Below are the code and all the weights of a small trained network. Each question names an input and a target symbol and asks about switching units off, where a switched-off unit gives its printed mean instead of its output.

import numpy as np


def w(rows, s, z=0):
    codes = np.array(rows[::2]) - 128.0
    scale = np.full(codes.shape[1], s)
    scale[-1] = z or s
    return codes * scale


def f(y):
    return np.maximum(y, 0)


def softmax(a):
    e = np.exp(a - a.max(-1, keepdims=True))
    return e / e.sum(-1, keepdims=True)


def log_softmax(a):
    a = a - a.max(-1, keepdims=True)
    return a - np.log(np.exp(a).sum(-1, keepdims=True))


def net(x, mask):
    ids = ['γεξπτψω'.index(c) for c in x.split()]
    T = len(ids)
    res = E[ids] + P[:T]
    u = 0
    for l in range(3):
        r = res
        for j in range(3):
            rows = slice(2 * j, 2 * j + 2)
            q, k, v = (r @ M[l][rows].T for M in (Q, K, V))
            z = softmax(np.where(np.tri(T) > 0, q @ k.T / 2**0.5, -1e9)) @ v
            o = O[l][rows]
            res = res + np.where(mask[u + j], z, o[:, -1]) @ o[:, :-1]
        u += 3
        y = f(res @ A[l][:, :-1].T + A[l][:, -1])
        res = res + np.where(mask[u : u + 4], y, B[l][:, -1]) @ B[l][:, :-1]
        u += 4
    return log_softmax(res[-1] @ U[:, :-1].T + U[:, -1])


Q, K, V, O, A, B = {}, {}, {}, {}, {}, {}
E = w([
[53,87,148],'γ',
[221,55,103],'ε',
[103,178,183],'ξ',
[132,97,114],'π',
[115,123,114],'τ',
[135,48,126],'ψ',
[67,151,1],'ω',
],0.017)
P = w([
[107,190,183],'0',
[128,204,230],'1',
[162,12,120],'2',
[135,218,220],'3',
[119,60,123],'4',
[173,226,213],'5',
[130,2,91],'6',
],0.007)
Q[0] = w([
[185,226,210],'0.h1',
[139,255,164],'0.h1',
[201,52,158],'0.h2',
[166,27,77],'0.h2',
[87,151,174],'0.h3',
[154,164,187],'0.h3',
],0.0096)
K[0] = w([
[103,100,206],'0.h1',
[123,113,241],'0.h1',
[244,133,127],'0.h2',
[213,163,111],'0.h2',
[84,156,2],'0.h3',
[158,127,66],'0.h3',
],0.0081)
V[0] = w([
[138,140,181],'0.h1',
[194,84,164],'0.h1',
[151,173,254],'0.h2',
[228,128,137],'0.h2',
[47,186,104],'0.h3',
[210,81,105],'0.h3',
],0.0074)
O[0] = w([
[3,193,50,114],'0.h1',
[67,145,114,39],'0.h1',
[168,89,80,169],'0.h2',
[117,213,106,35],'0.h2',
[146,126,126,218],'0.h3',
[146,142,125,2],'0.h3',
],0.0073,0.0023)
A[0] = w([
[222,41,226,98],'0.n1',
[2,116,12,8],'0.n2',
[214,255,184,69],'0.n3',
[164,196,150,92],'0.n4',
],0.0059,0.0017)
B[0] = w([
[65,169,45,251],'0.n1',
[225,114,73,190],'0.n2',
[254,169,217,170],'0.n3',
[117,140,200,147],'0.n4',
],0.0078,0.0031)
Q[1] = w([
[144,156,249],'1.h1',
[218,127,165],'1.h1',
[117,177,165],'1.h2',
[112,174,48],'1.h2',
[97,184,122],'1.h3',
[130,71,86],'1.h3',
],0.011)
K[1] = w([
[193,127,142],'1.h1',
[195,228,185],'1.h1',
[137,76,198],'1.h2',
[191,146,178],'1.h2',
[139,66,43],'1.h3',
[255,163,81],'1.h3',
],0.0082)
V[1] = w([
[191,114,129],'1.h1',
[76,215,116],'1.h1',
[111,139,168],'1.h2',
[76,2,218],'1.h2',
[129,131,118],'1.h3',
[61,136,50],'1.h3',
],0.012)
O[1] = w([
[169,169,90,106],'1.h1',
[83,133,120,92],'1.h1',
[118,90,143,135],'1.h2',
[147,127,219,253],'1.h2',
[110,169,124,123],'1.h3',
[48,1,15,118],'1.h3',
],0.0092,0.005)
A[1] = w([
[246,191,215,2],'1.n1',
[58,134,95,20],'1.n2',
[156,119,50,249],'1.n3',
[47,121,132,185],'1.n4',
],0.012,0.0025)
B[1] = w([
[108,165,66,255],'1.n1',
[254,22,33,144],'1.n2',
[166,43,240,196],'1.n3',
[161,30,104,195],'1.n4',
],0.0059,0.0075)
Q[2] = w([
[138,185,65],'2.h1',
[7,185,160],'2.h1',
[35,155,232],'2.h2',
[218,198,208],'2.h2',
[15,137,22],'2.h3',
[117,144,144],'2.h3',
],0.011)
K[2] = w([
[40,199,254],'2.h1',
[173,204,209],'2.h1',
[182,217,181],'2.h2',
[95,203,109],'2.h2',
[91,28,2],'2.h3',
[118,157,223],'2.h3',
],0.0078)
V[2] = w([
[165,121,98],'2.h1',
[180,134,109],'2.h1',
[37,148,34],'2.h2',
[254,165,138],'2.h2',
[213,72,159],'2.h3',
[175,166,139],'2.h3',
],0.0099)
O[2] = w([
[131,152,153,160],'2.h1',
[78,43,154,145],'2.h1',
[200,68,129,1],'2.h2',
[71,100,90,129],'2.h2',
[166,2,40,211],'2.h3',
[110,228,115,126],'2.h3',
],0.0082,0.0053)
A[2] = w([
[33,90,176,34],'2.n1',
[2,84,46,116],'2.n2',
[176,99,170,16],'2.n3',
[244,146,143,3],'2.n4',
],0.0096,0.0037)
B[2] = w([
[212,82,165,240],'2.n1',
[254,185,109,253],'2.n2',
[175,216,122,189],'2.n3',
[100,97,101,157],'2.n4',
],0.0072,0.0056)
U = w([
[192,142,255,115],'γ',
[195,210,139,97],'ε',
[211,238,243,10],'ξ',
[97,140,147,247],'π',
[95,140,152,254],'τ',
[149,151,184,116],'ψ',
[144,129,118,81],'ω',
],0.0089,0.0029)

Each question gives the input, a string of symbols that net reads in full, and the target symbol t.
The units are the heads (2 rows each of Q, K, V and O) and the neurons (one row each of A and B). Each row of codes is followed by its name. A weight is (code - 128) times the scale printed after its matrix; where a second scale follows, it is the last column's (O, A, B and U).
mask holds one flag per unit, layer by layer, with each layer's heads first. A switched-off unit (its flag False) gives its mean, the last column of its rows in O or B, instead of its output. The means were averaged over made-up inputs and are rounded, as every weight is.
A unit's drop is (log p(t) with every unit on - log p(t) with that unit switched off) / (log p(t) with every unit on - log p(t) with every unit switched off).
The circuit of an input: a set's keep is (log p(t) with only the set's units on - log p(t) with every unit switched off) / (log p(t) with every unit on - log p(t) with every unit switched off). Starting from the 12 units with the biggest drops (on a tie, the unit counted first), units are removed one at a time, each time the one whose removal leaves the highest keep (on an exact tie, the one counted first), for as long as the keep stays at least 0.8.
circuit, biggest first: the units of the circuit, biggest drop first
top k neurons: the k neurons with the biggest drops, biggest first
k most important neurons of layer l: the k neurons of layer l with the biggest drops, biggest first
which heads matter: for each layer, one digit per head in row order, 1 if its drop is at least 0.15 and else 0, layers parted by /
input ε ε ω ε ω ε ξ, target ε: circuit, biggest first : [2.n2, 2.h2, 1.h3]
input γ γ ψ γ γ, target γ: circuit, biggest first : [1.h2, 2.n1]
input γ ψ γ ω τ ω τ, target ω: circuit, biggest first : [1.h3, 1.h2, 1.n2]
input γ ω γ ξ ψ, target ξ: top 2 neurons : [0.n3, 1.n1]
input ξ ω ε γ ψ ω, target ω: which heads matter : 000 / 011 / 001
input ξ ω τ γ ξ ω τ, target ω: top 3 neurons : [0.n2, 1.n2, 0.n1]
input γ γ τ ξ ε, target ξ: top 3 neurons : [0.n3, 1.n1, 1.n4]
input γ ξ τ π γ ξ γ, target ξ: top 2 neurons : [0.n3, 0.n1]
input γ γ γ, target γ: top 2 neurons : [2.n1, 1.n1]
input γ π τ ω γ, target ω: circuit, biggest first : [1.h3, 1.n2, 0.n2, 1.h2]
input ε ε γ ε, target ε: circuit, biggest first : [1.h1, 1.n1]
input ξ ψ ω ξ ψ, target ξ: circuit, biggest first : [0.n3, 1.h3]
input ω γ γ ξ ξ ξ ξ, target ξ: 3 most important neurons of layer 0 : [0.n3, 0.n4, 0.n2]
input ω ω ε, target ω: top 2 neurons : [0.n1, 1.n3]
input π ω γ, target ω: circuit, biggest first : [1.h3, 1.n2, 1.h2]
input γ ξ π, target ξ: which heads matter : 000 / 001 / 001
input ψ ξ τ ω, target ω: which heads matter : 100 / 011 / 001
input ξ ω ψ ξ ω ε, target ε: which heads matter : 010 / 001 / 000
input ξ ε ω ε π ξ τ, target ξ: top neuron : [0.n3]
input ξ ξ γ γ γ ξ ω, target ξ: which heads matter : 000 / 001 / 001
input γ γ γ ξ π, target ξ: top neuron : [0.n3]
input ε ψ γ ω ω ω ξ, target ω: top 3 neurons : [1.n3, 1.n2, 0.n3]
input τ ω ξ, target ω: 3 most important neurons of layer 1 : [1.n3, 1.n2, 1.n4]
input π ψ ψ ξ ω, target ξ: top 2 neurons : [0.n3, 1.n3]
input γ ω γ ξ τ, target ξ: most important neuron of layer 1 : [1.n1]
input ω ω ψ ξ γ, target ξ: 2 most important neurons of layer 0 : [0.n3, 0.n4]
input ψ γ ψ π π ξ ε, target ξ: most important neuron of layer 0 : [0.n3]
